Below are the code and all the weights of a small trained network. Each question names an input and a class and asks about switching units off, where a switched-off unit gives its printed mean instead of its output.

import numpy as np


def w(rows, s, z=0):
    codes = np.array(rows[::2]) - 128.0
    scale = np.full(codes.shape[1], s)
    scale[-1] = z or s
    return codes * scale


def f(y):
    return np.maximum(y, 0)


def log_softmax(a):
    a = a - a.max(-1, keepdims=True)
    return a - np.log(np.exp(a).sum(-1, keepdims=True))


def net(x, mask):
    res = np.array(x, float).reshape(1, 8) / 4 @ E
    y = f(res @ A[0][:, :-1].T + A[0][:, -1])
    res = res + np.where(mask, y, B[0][:, -1]) @ B[0][:, :-1]
    return log_softmax(res[-1] @ U[:, :-1].T + U[:, -1])


A, B = {}, {}
E = w([
[61,207,114,75,108,107,178],'x0',
[108,55,155,150,92,148,203],'x1',
[249,175,61,151,156,202,142],'x2',
[128,109,213,32,86,40,69],'x3',
[67,188,82,180,173,1,101],'x4',
[19,96,129,90,162,193,109],'x5',
[150,57,58,127,228,111,122],'x6',
[165,87,214,81,115,168,4],'x7',
],0.0074)
A[0] = w([
[3,140,196,96,87,43,109,19],'N0',
[143,142,62,190,142,43,187,23],'N1',
[63,92,89,156,196,155,54,3],'N2',
[178,48,193,81,123,56,45,28],'N3',
[96,209,98,52,145,64,113,14],'N4',
[64,52,107,122,150,155,196,90],'N5',
],0.018,0.0027)
B[0] = w([
[21,156,251,169,92,114,107,254],'N0',
[165,151,132,231,151,53,169,221],'N1',
[83,106,71,155,171,167,39,182],'N2',
[225,38,179,70,173,76,105,221],'N3',
[130,207,81,29,127,97,135,205],'N4',
[115,73,75,85,100,156,197,200],'N5',
],0.016,0.02)
U = w([
[218,162,152,129,55,245,118,252],'0',
[151,74,152,84,142,121,102,145],'1',
[114,185,92,70,124,114,135,89],'2',
[130,148,83,181,139,111,172,123],'3',
[54,136,170,105,101,118,125,157],'4',
[83,103,71,139,157,174,95,89],'5',
[94,66,89,96,94,187,200,74],'6',
],0.011,0.0039)

Each question gives the input, the list of numbers given to net, and the class t.
The units are the neurons (one row each of A and B). Each row of codes is followed by its name. A weight is (code - 128) times the scale printed after its matrix; where a second scale follows, it is the last column's (A, B and U).
mask holds one flag per neuron, in row order. A switched-off neuron (its flag False) gives its mean, the last column of its row in B, instead of its output. The means were averaged over made-up inputs and are rounded, as every weight is.
A unit's drop is (log p(t) with every unit on - log p(t) with that unit switched off) / (log p(t) with every unit on - log p(t) with every unit switched off).
The circuit of an input: a set's keep is (log p(t) with only the set's units on - log p(t) with every unit switched off) / (log p(t) with every unit on - log p(t) with every unit switched off). Starting from all 6 units, units are removed one at a time, each time the one whose removal leaves the highest keep (on an exact tie, the one counted first), for as long as the keep stays at least 0.8.
units of the circuit, in order: the units of the circuit, biggest drop first
most important unit: the unit with the biggest drop
top k neurons: the k neurons with the biggest drops, biggest first
drop of u: that unit's drop, to one decimal
input [3,-4,1,3,5,-2,8,3], class 2: units of the circuit, in order : (N4)
input [2,-4,-5,-6,-8,-2,-2,-1], class 6: units of the circuit, in order : (N0; N1)
input [7,-2,5,-8,6,-1,2,7], class 3: units of the circuit, in order : (N1; N0)
input [1,6,7,0,-5,5,-4,7], class 0: units of the circuit, in order : (N0; N3)
input [3,2,4,-1,8,0,2,6], class 2: top 3 neurons : (N0; N4; N3)
input [-6,8,1,-5,-1,-6,-7,5], class 0: units of the circuit, in order : (N0; N3; N1)
input [-2,-2,2,-6,3,-8,1,6], class 3: units of the circuit, in order : (N3; N0)
input [0,-3,5,1,-3,8,-6,-8], class 6: top 2 neurons : (N0; N1)
input [-3,7,-6,-7,-2,-5,-6,-5], class 3: top 2 neurons : (N1; N3)
input [-1,2,3,-1,8,4,0,0], class 3: top 2 neurons : (N1; N0)
input [-4,-6,6,6,2,0,-5,-8], class 2: top 2 neurons : (N4; N2)
input [8,-7,6,-2,-4,3,-5,-3], class 2: top 2 neurons : (N0; N4)
input [-8,-1,2,-5,-5,0,-5,5], class 0: top 2 neurons : (N0; N3)
input [-3,-2,4,0,-8,0,2,-6], class 6: most important unit : N1
input [5,-6,8,-3,-7,6,0,-1], class 0: top 4 neurons : (N0; N5; N1; N4)
input [4,7,0,4,7,3,7,7], class 1: top 2 neurons : (N3; N2)
input [3,0,-7,-7,-4,8,-6,-7], class 6: drop of N5 : 2.4
input [-1,-4,-2,-3,3,6,8,1], class 5: drop of N5 : 0.0
input [1,-7,4,3,5,8,-4,-5], class 2: drop of N4 : 2.4
input [-4,7,5,-8,-7,5,-3,4], class 6: top neuron : (N5)
